Below are the code and all the weights of a small trained network. Each question names an input and a class and asks about switching units off, where a switched-off unit gives its printed mean instead of its output.

import numpy as np


def w(rows, s, z=0):
    codes = np.array(rows[::2]) - 128.0
    scale = np.full(codes.shape[1], s)
    scale[-1] = z or s
    return codes * scale


def norm(h):
    return h / np.sqrt((h * h).mean(-1, keepdims=True) + 1e-5)


def f(y):
    return y / 2 * (1 + np.tanh(0.7978845608 * (y + 0.044715 * y**3)))


def log_softmax(a):
    a = a - a.max(-1, keepdims=True)
    return a - np.log(np.exp(a).sum(-1, keepdims=True))


def net(x, mask):
    res = np.array(x, float).reshape(1, 3) / 4 @ E
    u = 0
    for l in range(3):
        y = f(norm(res) @ A[l][:, :-1].T + A[l][:, -1])
        res = res + np.where(mask[u : u + 7], y, B[l][:, -1]) @ B[l][:, :-1]
        u += 7
    return log_softmax(norm(res)[-1] @ U[:, :-1].T + U[:, -1])


A, B = {}, {}
E = w([
[151,236,169,77,251,138,115,110],'x0',
[16,172,65,176,146,79,231,2],'x1',
[50,233,228,129,73,198,62,157],'x2',
],0.0067)
A[0] = w([
[177,107,140,138,170,170,88,125,128],'0.n0',
[1,135,195,202,102,135,131,183,4],'0.n1',
[80,139,118,182,40,112,158,144,67],'0.n2',
[90,133,113,127,84,154,145,77,189],'0.n3',
[62,198,147,146,103,101,32,175,51],'0.n4',
[101,173,94,118,168,83,162,122,71],'0.n5',
[100,77,171,108,99,182,41,137,112],'0.n6',
],0.0089,0.0029)
B[0] = w([
[110,61,122,126,132,111,128,107,190],'0.n0',
[176,64,117,138,169,158,105,56,220],'0.n1',
[249,166,84,171,98,252,147,125,206],'0.n2',
[143,170,146,113,76,166,100,110,191],'0.n3',
[103,125,78,211,168,120,186,114,238],'0.n4',
[53,155,73,126,75,127,127,93,186],'0.n5',
[93,118,158,122,118,80,147,111,253],'0.n6',
],0.011,0.0047)
A[1] = w([
[121,216,17,173,115,85,193,81,253],'1.n0',
[96,224,185,152,48,139,31,90,98],'1.n1',
[102,138,137,116,2,115,115,199,101],'1.n2',
[203,115,34,163,97,65,112,51,131],'1.n3',
[114,68,48,95,90,100,111,180,192],'1.n4',
[110,165,188,202,181,155,72,190,91],'1.n5',
[97,155,188,155,123,203,82,134,149],'1.n6',
],0.0071,0.0027)
B[1] = w([
[114,99,119,63,74,140,93,182,254],'1.n0',
[90,58,105,81,165,109,78,102,149],'1.n1',
[49,209,175,193,107,163,191,168,140],'1.n2',
[70,121,144,96,230,151,59,174,216],'1.n3',
[130,127,212,144,145,142,65,165,174],'1.n4',
[55,111,85,254,128,134,175,72,150],'1.n5',
[78,61,29,124,111,25,99,106,154],'1.n6',
],0.0086,0.0082)
A[2] = w([
[101,100,141,71,120,142,60,133,134],'2.n0',
[70,144,146,181,120,130,130,181,139],'2.n1',
[163,149,97,176,42,207,117,106,5],'2.n2',
[73,207,90,66,71,130,143,116,94],'2.n3',
[248,123,219,177,156,92,123,175,138],'2.n4',
[77,167,85,121,118,100,129,69,205],'2.n5',
[140,177,208,168,54,87,163,190,79],'2.n6',
],0.011,0.002)
B[2] = w([
[141,148,178,105,145,57,128,74,254],'2.n0',
[42,88,39,99,114,149,199,48,192],'2.n1',
[160,106,79,130,66,189,58,181,227],'2.n2',
[255,180,178,169,172,90,195,122,215],'2.n3',
[133,205,162,215,192,185,181,133,234],'2.n4',
[212,171,139,127,51,80,108,113,231],'2.n5',
[88,98,147,27,105,178,172,211,171],'2.n6',
],0.0093,0.006)
U = w([
[16,105,71,214,121,79,155,37,138],'0',
[73,77,111,35,174,73,39,169,146],'1',
[91,173,131,104,93,131,145,153,27],'2',
[94,172,116,97,96,126,159,162,9],'3',
[4,96,159,145,112,222,223,216,105],'4',
[176,170,207,210,229,161,140,169,139],'5',
[162,124,53,165,52,246,36,143,155],'6',
[220,241,113,90,98,35,136,62,128],'7',
],0.014)

Each question gives the input, the list of numbers given to net, and the class t.
The units are the neurons (one row each of A and B). Each row of codes is followed by its name. A weight is (code - 128) times the scale printed after its matrix; where a second scale follows, it is the last column's (A, B and U).
mask holds one flag per neuron, layer by layer. A switched-off neuron (its flag False) gives its mean, the last column of its row in B, instead of its output. The means were averaged over made-up inputs and are rounded, as every weight is.
A unit's drop is (log p(t) with every unit on - log p(t) with that unit switched off) / (log p(t) with every unit on - log p(t) with every unit switched off).
The circuit of an input: a set's keep is (log p(t) with only the set's units on - log p(t) with every unit switched off) / (log p(t) with every unit on - log p(t) with every unit switched off). Starting from the 12 units with the biggest drops (on a tie, the unit counted first), units are removed one at a time, each time the one whose removal leaves the highest keep (on an exact tie, the one counted first), for as long as the keep stays at least 0.8.
circuit, biggest first: the units of the circuit, biggest drop first
most important unit: the unit with the biggest drop
top k neurons: the k neurons with the biggest drops, biggest first
top k neurons in layer l: the k neurons of layer l with the biggest drops, biggest first
drop of u: that unit's drop, to one decimal
input [0,8,8], class 6: circuit, biggest first => (0.n2 2.n2)
input [0,-8,0], class 4: most important unit => 0.n1
input [-3,-5,-3], class 5: circuit, biggest first => (2.n4 1.n0)
input [3,5,8], class 6: circuit, biggest first => (0.n6 1.n3 2.n2)
input [5,1,-5], class 1: top 2 neurons => (1.n3 0.n6)
input [5,1,5], class 0: top 2 neurons in layer 0 => (0.n2 0.n4)
input [7,-1,1], class 7: top 2 neurons => (2.n5 1.n3)
input [-4,-5,-4], class 5: top 2 neurons => (2.n4 0.n5)
input [-7,-3,-3], class 4: top 2 neurons => (0.n1 1.n2)
input [2,-3,-8], class 5: top 2 neurons => (2.n4 1.n0)
input [-3,5,-5], class 7: top 2 neurons in layer 2 => (2.n3 2.n0)
input [6,3,7], class 7: top 2 neurons => (2.n5 1.n3)
input [3,-1,-3], class 1: top 2 neurons => (0.n5 2.n3)
input [-1,6,5], class 6: most important unit => 0.n2
input [3,-3,1], class 0: top 2 neurons => (0.n1 1.n5)
input [-3,-3,7], class 0: top 3 neurons => (0.n6 1.n6 1.n0)
input [-4,-1,-5], class 5: top 3 neurons => (0.n5 1.n4 2.n4)
input [6,6,8], class 7: top 2 neurons => (2.n5 2.n3)
input [-7,8,-2], class 6: drop of 0.n2 => 0.5
input [7,1,3], class 7: drop of 1.n3 => 0.0
input [1,4,-7], class 1: drop of 1.n3 => 1.0
input [-1,4,-7], class 1: most important unit => 1.n3
input [-8,-8,-8], class 5: drop of 2.n4 => 0.2
